Below are the code and all the weights of a small trained network. Each question names an input and a target symbol and asks about switching units off, where a switched-off unit gives its printed mean instead of its output.

import numpy as np


def w(rows, s, z=0):
    codes = np.array(rows[::2]) - 128.0
    scale = np.full(codes.shape[1], s)
    scale[-1] = z or s
    return codes * scale


def norm(h):
    return h / np.sqrt((h * h).mean(-1, keepdims=True) + 1e-5)


def f(y):
    return np.maximum(y, 0)


def softmax(a):
    e = np.exp(a - a.max(-1, keepdims=True))
    return e / e.sum(-1, keepdims=True)


def log_softmax(a):
    a = a - a.max(-1, keepdims=True)
    return a - np.log(np.exp(a).sum(-1, keepdims=True))


def net(x, mask):
    ids = ['αδηθτω'.index(c) for c in x.split()]
    T = len(ids)
    res = E[ids] + P[:T]
    u = 0
    for l in range(2):
        q, k, v = (norm(res) @ M[l].T for M in (Q, K, V))
        z = softmax(np.where(np.tri(T) > 0, q @ k.T / 4**0.5, -1e9)) @ v
        res = res + np.where(mask[u], z, O[l][:, -1]) @ O[l][:, :-1]
        u += 1
        y = f(norm(res) @ A[l][:, :-1].T + A[l][:, -1])
        res = res + np.where(mask[u : u + 16], y, B[l][:, -1]) @ B[l][:, :-1]
        u += 16
    return log_softmax(norm(res)[-1] @ U[:, :-1].T + U[:, -1])


Q, K, V, O, A, B = {}, {}, {}, {}, {}, {}
E = w([
[138,126,227,204,136,57],'α',
[128,201,158,151,144,249],'δ',
[248,191,188,155,93,170],'η',
[111,156,61,146,172,140],'θ',
[62,27,93,111,160,204],'τ',
[191,193,101,118,136,104],'ω',
],0.016)
P = w([
[108,116,104,134,131,93],'0',
[93,128,179,63,252,51],'1',
[31,175,190,161,93,123],'2',
[172,164,85,151,164,128],'3',
[143,130,148,150,174,186],'4',
[136,137,150,200,134,157],'5',
[164,123,80,175,163,147],'6',
[180,121,153,161,167,171],'7',
[134,148,109,195,107,149],'8',
[136,122,86,128,188,130],'9',
[138,210,113,88,126,180],'10',
],0.012)
Q[0] = w([
[157,99,176,150,99,166],'L0H0',
[185,101,86,171,165,122],'L0H0',
[113,95,132,103,9,128],'L0H0',
[197,82,138,41,254,102],'L0H0',
],0.0095)
K[0] = w([
[144,112,106,113,105,127],'L0H0',
[159,58,188,239,80,166],'L0H0',
[88,138,242,67,254,96],'L0H0',
[81,187,64,196,66,102],'L0H0',
],0.0069)
V[0] = w([
[182,140,52,98,144,70],'L0H0',
[120,125,176,131,131,121],'L0H0',
[37,9,121,163,172,124],'L0H0',
[112,106,118,209,91,59],'L0H0',
],0.012)
O[0] = w([
[186,80,64,235,26,218,163],'L0H0',
[147,165,115,145,179,155,119],'L0H0',
[152,254,130,87,82,84,12],'L0H0',
[62,196,66,186,88,112,114],'L0H0',
],0.0099,0.011)
A[0] = w([
[116,140,133,91,115,119,4],'L0N0',
[92,149,94,111,136,183,213],'L0N1',
[102,135,154,66,170,230,131],'L0N2',
[126,166,162,89,80,109,52],'L0N3',
[58,111,216,111,137,135,97],'L0N4',
[167,199,116,202,180,100,248],'L0N5',
[91,101,111,68,97,116,32],'L0N6',
[169,105,121,107,99,132,14],'L0N7',
[164,82,147,103,216,142,149],'L0N8',
[86,77,182,251,163,190,187],'L0N9',
[83,153,136,114,76,113,140],'L0N10',
[59,132,181,57,129,127,75],'L0N11',
[199,164,65,136,162,136,167],'L0N12',
[135,162,121,21,117,106,85],'L0N13',
[34,89,63,185,155,120,77],'L0N14',
[88,148,217,117,132,100,148],'L0N15',
],0.011,0.0031)
B[0] = w([
[208,122,179,206,140,102,129],'L0N0',
[214,152,212,180,59,109,157],'L0N1',
[123,217,49,67,83,30,169],'L0N2',
[209,88,179,106,147,92,132],'L0N3',
[153,157,35,52,133,207,144],'L0N4',
[162,175,216,80,117,141,174],'L0N5',
[153,171,235,247,146,115,129],'L0N6',
[100,129,168,90,166,222,130],'L0N7',
[137,231,143,103,148,169,186],'L0N8',
[197,131,166,27,72,168,251],'L0N9',
[215,116,157,185,107,98,132],'L0N10',
[120,133,94,79,166,132,136],'L0N11',
[131,197,254,92,81,187,165],'L0N12',
[148,156,201,106,162,62,135],'L0N13',
[152,161,248,142,83,117,167],'L0N14',
[147,112,42,89,184,215,142],'L0N15',
],0.0063,0.018)
Q[1] = w([
[67,156,110,140,154,35],'L1H0',
[116,120,117,209,160,66],'L1H0',
[156,224,102,99,126,227],'L1H0',
[39,2,43,142,80,99],'L1H0',
],0.008)
K[1] = w([
[166,165,185,155,87,227],'L1H0',
[112,102,180,36,66,168],'L1H0',
[81,92,105,255,213,110],'L1H0',
[170,133,201,39,157,141],'L1H0',
],0.0078)
V[1] = w([
[179,78,116,121,85,174],'L1H0',
[183,152,108,11,90,92],'L1H0',
[120,11,52,44,141,138],'L1H0',
[182,169,208,111,167,60],'L1H0',
],0.012)
O[1] = w([
[21,94,81,53,215,149,254],'L1H0',
[184,65,71,66,131,66,146],'L1H0',
[58,136,174,40,151,109,88],'L1H0',
[175,177,15,153,130,4,128],'L1H0',
],0.011,0.0083)
A[1] = w([
[6,124,235,145,213,199,168],'L1N0',
[250,108,74,105,148,93,114],'L1N1',
[158,151,43,211,109,30,90],'L1N2',
[63,87,1,204,196,125,3],'L1N3',
[108,100,212,42,101,205,167],'L1N4',
[117,128,103,211,46,75,154],'L1N5',
[106,80,139,59,183,110,98],'L1N6',
[114,88,117,29,186,95,85],'L1N7',
[152,184,69,117,171,16,138],'L1N8',
[166,180,155,66,149,115,39],'L1N9',
[135,85,114,124,212,64,63],'L1N10',
[86,221,62,217,92,170,103],'L1N11',
[74,156,210,35,168,141,119],'L1N12',
[182,194,146,91,4,96,209],'L1N13',
[177,133,82,158,134,198,101],'L1N14',
[82,115,179,149,104,61,105],'L1N15',
],0.0081,0.0041)
B[1] = w([
[42,213,150,146,20,157,249],'L1N0',
[116,81,139,35,75,128,193],'L1N1',
[60,210,32,139,102,120,164],'L1N2',
[181,26,28,43,41,173,128],'L1N3',
[139,215,34,227,170,112,251],'L1N4',
[70,117,52,211,109,185,148],'L1N5',
[205,63,44,254,177,153,165],'L1N6',
[125,37,111,180,187,177,162],'L1N7',
[73,138,172,43,130,184,172],'L1N8',
[188,105,199,107,118,154,152],'L1N9',
[31,25,210,58,79,188,134],'L1N10',
[217,85,63,170,83,171,141],'L1N11',
[142,230,83,158,192,135,213],'L1N12',
[159,92,162,132,114,202,190],'L1N13',
[183,93,85,74,178,183,154],'L1N14',
[92,110,141,123,187,148,128],'L1N15',
],0.0063,0.012)
U = w([
[135,135,130,184,88,108,103],'α',
[129,118,203,28,126,77,224],'δ',
[165,134,108,104,255,130,3],'η',
[164,35,149,122,81,209,113],'θ',
[124,177,114,121,132,72,184],'τ',
[80,98,173,110,128,183,166],'ω',
],0.0079,0.0018)

Each question gives the input, a string of symbols that net reads in full, and the target symbol t.
The units are the heads (4 rows each of Q, K, V and O) and the neurons (one row each of A and B). Each row of codes is followed by its name. A weight is (code - 128) times the scale printed after its matrix; where a second scale follows, it is the last column's (O, A, B and U).
mask holds one flag per unit, layer by layer, with each layer's heads first. A switched-off unit (its flag False) gives its mean, the last column of its rows in O or B, instead of its output. The means were averaged over made-up inputs and are rounded, as every weight is.
A unit's drop is (log p(t) with every unit on - log p(t) with that unit switched off) / (log p(t) with every unit on - log p(t) with every unit switched off).
The circuit of an input: a set's keep is (log p(t) with only the set's units on - log p(t) with every unit switched off) / (log p(t) with every unit on - log p(t) with every unit switched off). Starting from the 12 units with the biggest drops (on a tie, the unit counted first), units are removed one at a time, each time the one whose removal leaves the highest keep (on an exact tie, the one counted first), for as long as the keep stays at least 0.8.
units of the circuit, in order: the units of the circuit, biggest drop first
unit that matters most: the unit with the biggest drop
k most important neurons: the k neurons with the biggest drops, biggest first
k most important neurons of layer l: the k neurons of layer l with the biggest drops, biggest first
drop when u is switched off: that unit's drop, to one decimal
input α ω ω α θ ω ω θ θ, target α: units of the circuit, in order -> [L0H0, L1H0]
input δ ω ω δ δ, target δ: units of the circuit, in order -> [L1H0, L0H0, L0N2, L1N4]
input δ ω ω ω θ α α ω α θ, target δ: 4 most important neurons -> [L0N5, L0N12, L1N4, L0N14]
input θ ω θ, target θ: unit that matters most -> L0H0
input τ τ θ τ θ ω δ ω α θ, target τ: units of the circuit, in order -> [L0H0, L1H0]
input ω α τ δ δ δ δ τ, target η: units of the circuit, in order -> [L0H0, L1N4]
input η ω δ α α δ ω ω, target η: units of the circuit, in order -> [L0H0, L1H0, L1N0]
input δ ω η η ω θ ω η α ω, target δ: 2 most important neurons -> [L0N9, L1N4]
input δ ω ω ω η δ δ, target δ: 2 most important neurons of layer 0 -> [L0N9, L0N2]
input α ω ω η θ τ δ θ δ θ τ, target α: units of the circuit, in order -> [L1H0, L0H0]
input α ω δ ω τ θ τ, target α: units of the circuit, in order -> [L0H0, L1H0]
input δ δ τ, target δ: 2 most important neurons -> [L0N2, L1N4]
input η θ ω η, target η: 2 most important neurons -> [L0N14, L0N9]
input τ θ δ, target τ: most important neuron -> [L0N9]
input δ ω ω α α η ω ω τ τ ω, target δ: 2 most important neurons -> [L0N12, L1N4]
input η τ ω ω θ δ, target η: 2 most important neurons -> [L0N9, L0N14]
input η ω ω ω δ ω δ τ ω, target η: 2 most important neurons of layer 0 -> [L0N9, L0N14]
input δ ω ω η η δ ω τ α ω η, target δ: 2 most important neurons -> [L0N9, L1N4]
input τ ω δ α, target τ: 2 most important neurons -> [L0N9, L1N2]
input ω δ η ω, target ω: most important neuron of layer 1 -> [L1N0]
input η ω τ ω ω ω ω η α η δ, target η: 2 most important neurons -> [L0N9, L1N0]
input α ω α δ α δ θ θ ω ω η, target α: drop when L0H0 is switched off -> 1.4
input δ ω θ, target δ: drop when L0N4 is switched off -> 0.1
input ω θ θ ω, target ω: drop when L1H0 is switched off -> 1.0
